Below are the code and all the weights of a small trained network. Each question names an input and a class and asks about switching units off, where a switched-off unit gives its printed mean instead of its output.

import numpy as np


def w(rows, s, z=0):
    codes = np.array(rows[::2]) - 128.0
    scale = np.full(codes.shape[1], s)
    scale[-1] = z or s
    return codes * scale


def norm(h):
    return h / np.sqrt((h * h).mean(-1, keepdims=True) + 1e-5)


def f(y):
    return y / 2 * (1 + np.tanh(0.7978845608 * (y + 0.044715 * y**3)))


def log_softmax(a):
    a = a - a.max(-1, keepdims=True)
    return a - np.log(np.exp(a).sum(-1, keepdims=True))


def net(x, mask):
    res = np.array(x, float).reshape(1, 2) / 4 @ E
    u = 0
    for l in range(3):
        y = f(norm(res) @ A[l][:, :-1].T + A[l][:, -1])
        res = res + np.where(mask[u : u + 9], y, B[l][:, -1]) @ B[l][:, :-1]
        u += 9
    return log_softmax(norm(res)[-1] @ U[:, :-1].T + U[:, -1])


A, B = {}, {}
E = w([
[94,222,116,116,71,182,85,2,160],'x0',
[128,223,145,237,245,121,22,175,176],'x1',
],0.0059)
A[0] = w([
[158,177,184,204,204,120,76,142,134,48],'L0N0',
[114,140,130,138,97,197,126,63,130,72],'L0N1',
[112,143,119,140,155,147,139,107,78,64],'L0N2',
[209,20,170,137,164,35,217,227,72,90],'L0N3',
[155,82,125,116,210,95,154,209,130,1],'L0N4',
[131,52,85,2,7,114,218,109,94,107],'L0N5',
[229,123,157,192,174,41,82,217,155,111],'L0N6',
[173,15,142,151,155,78,179,202,61,132],'L0N7',
[161,84,126,141,167,43,135,224,127,4],'L0N8',
],0.0089,0.0059)
B[0] = w([
[136,80,56,68,127,168,139,183,190,191],'L0N0',
[202,99,111,133,68,111,178,95,112,153],'L0N1',
[135,125,130,113,143,119,115,119,134,121],'L0N2',
[153,116,149,174,248,161,199,146,84,213],'L0N3',
[183,180,172,156,53,68,130,29,52,157],'L0N4',
[32,88,12,56,51,201,91,152,207,252],'L0N5',
[69,105,168,139,157,98,124,170,101,196],'L0N6',
[156,133,153,161,237,126,179,136,74,201],'L0N7',
[198,183,199,165,119,90,117,34,65,163],'L0N8',
],0.011,0.016)
A[1] = w([
[88,110,71,156,77,72,124,118,193,23],'L1N0',
[172,232,215,130,88,79,121,5,55,64],'L1N1',
[172,84,158,172,157,151,241,162,133,16],'L1N2',
[2,211,132,47,183,172,148,181,128,3],'L1N3',
[20,129,166,133,226,95,12,225,153,123],'L1N4',
[109,242,189,199,117,120,45,82,206,24],'L1N5',
[165,164,190,129,148,98,120,19,59,103],'L1N6',
[47,228,171,117,43,70,67,104,92,8],'L1N7',
[65,108,149,170,201,120,59,217,196,66],'L1N8',
],0.0081,0.0066)
B[1] = w([
[114,207,126,89,154,123,87,128,59,153],'L1N0',
[109,176,111,248,128,81,240,146,159,181],'L1N1',
[100,235,128,112,90,141,60,74,94,172],'L1N2',
[135,73,134,183,119,91,151,164,196,178],'L1N3',
[144,91,83,129,29,81,103,227,164,254],'L1N4',
[113,83,96,76,177,214,129,141,68,126],'L1N5',
[93,174,160,214,83,60,220,106,122,192],'L1N6',
[119,158,113,145,167,157,157,117,126,117],'L1N7',
[118,152,88,111,26,94,166,222,143,217],'L1N8',
],0.011,0.0057)
A[2] = w([
[231,136,247,151,185,102,134,121,70,88],'L2N0',
[138,212,165,192,89,81,122,111,152,129],'L2N1',
[143,78,128,84,105,103,182,136,105,64],'L2N2',
[192,119,231,162,150,101,143,132,49,71],'L2N3',
[79,91,141,94,63,107,47,97,177,2],'L2N4',
[108,119,110,121,79,79,128,99,89,44],'L2N5',
[209,165,107,65,190,149,85,132,185,136],'L2N6',
[106,94,112,137,157,136,169,131,109,124],'L2N7',
[55,99,103,84,118,181,98,111,181,90],'L2N8',
],0.014,0.0073)
B[2] = w([
[209,194,203,164,77,42,24,144,69,201],'L2N0',
[145,145,82,178,177,119,162,112,227,165],'L2N1',
[157,89,179,109,111,178,95,138,117,134],'L2N2',
[194,199,190,196,131,41,5,120,91,194],'L2N3',
[151,230,107,134,72,81,91,76,61,171],'L2N4',
[57,154,71,149,122,149,163,93,140,125],'L2N5',
[153,44,145,106,139,167,94,53,156,152],'L2N6',
[119,115,148,130,129,133,154,139,142,166],'L2N7',
[176,187,230,181,165,71,138,84,61,246],'L2N8',
],0.013)
U = w([
[177,58,75,73,55,88,67,217,224,172],'0',
[55,113,224,17,180,73,157,100,181,5],'1',
[111,194,64,202,164,91,191,73,213,142],'2',
[57,125,205,14,197,74,135,103,187,5],'3',
[222,63,153,79,206,193,56,4,184,137],'4',
[71,217,76,61,34,107,87,38,52,184],'5',
[31,53,72,64,215,232,229,163,73,134],'6',
[193,157,222,182,200,60,71,186,28,144],'7',
],0.019,0.018)

Each question gives the input, the list of numbers given to net, and the class t.
The units are the neurons (one row each of A and B). Each row of codes is followed by its name. A weight is (code - 128) times the scale printed after its matrix; where a second scale follows, it is the last column's (A, B and U).
mask holds one flag per neuron, layer by layer. A switched-off neuron (its flag False) gives its mean, the last column of its row in B, instead of its output. The means were averaged over made-up inputs and are rounded, as every weight is.
A unit's drop is (log p(t) with every unit on - log p(t) with that unit switched off) / (log p(t) with every unit on - log p(t) with every unit switched off).
unit that matters most: the unit with the biggest drop
top k neurons: the k neurons with the biggest drops, biggest first
drop when u is switched off: that unit's drop, to one decimal
input [-7,-8], class 6: unit that matters most => L0N5
input [4,4], class 4: top 3 neurons => L0N6, L2N6, L0N5
input [6,-1], class 2: top 3 neurons => L0N5, L0N0, L0N1
input [7,1], class 2: top 2 neurons => L0N5, L0N0
input [1,1], class 4: top 3 neurons => L0N6, L0N5, L2N6
input [5,2], class 2: top 2 neurons => L0N0, L0N1
input [5,5], class 4: top 3 neurons => L0N6, L2N6, L0N5
input [8,8], class 4: top 3 neurons => L0N6, L2N6, L0N5
input [8,-1], class 2: top 2 neurons => L0N5, L0N0
input [-5,-4], class 6: top 2 neurons => L0N5, L2N8
input [5,6], class 0: top 3 neurons => L0N4, L0N5, L0N8
input [0,-6], class 5: top 2 neurons => L0N5, L2N8
input [3,-1], class 5: top 2 neurons => L0N3, L0N7
input [5,-2], class 5: unit that matters most => L0N3
input [5,0], class 2: drop when L0N0 is switched off => 1.7
input [3,4], class 0: drop when L0N5 is switched off => 0.3
input [-5,-8], class 6: drop when L0N5 is switched off => 0.2
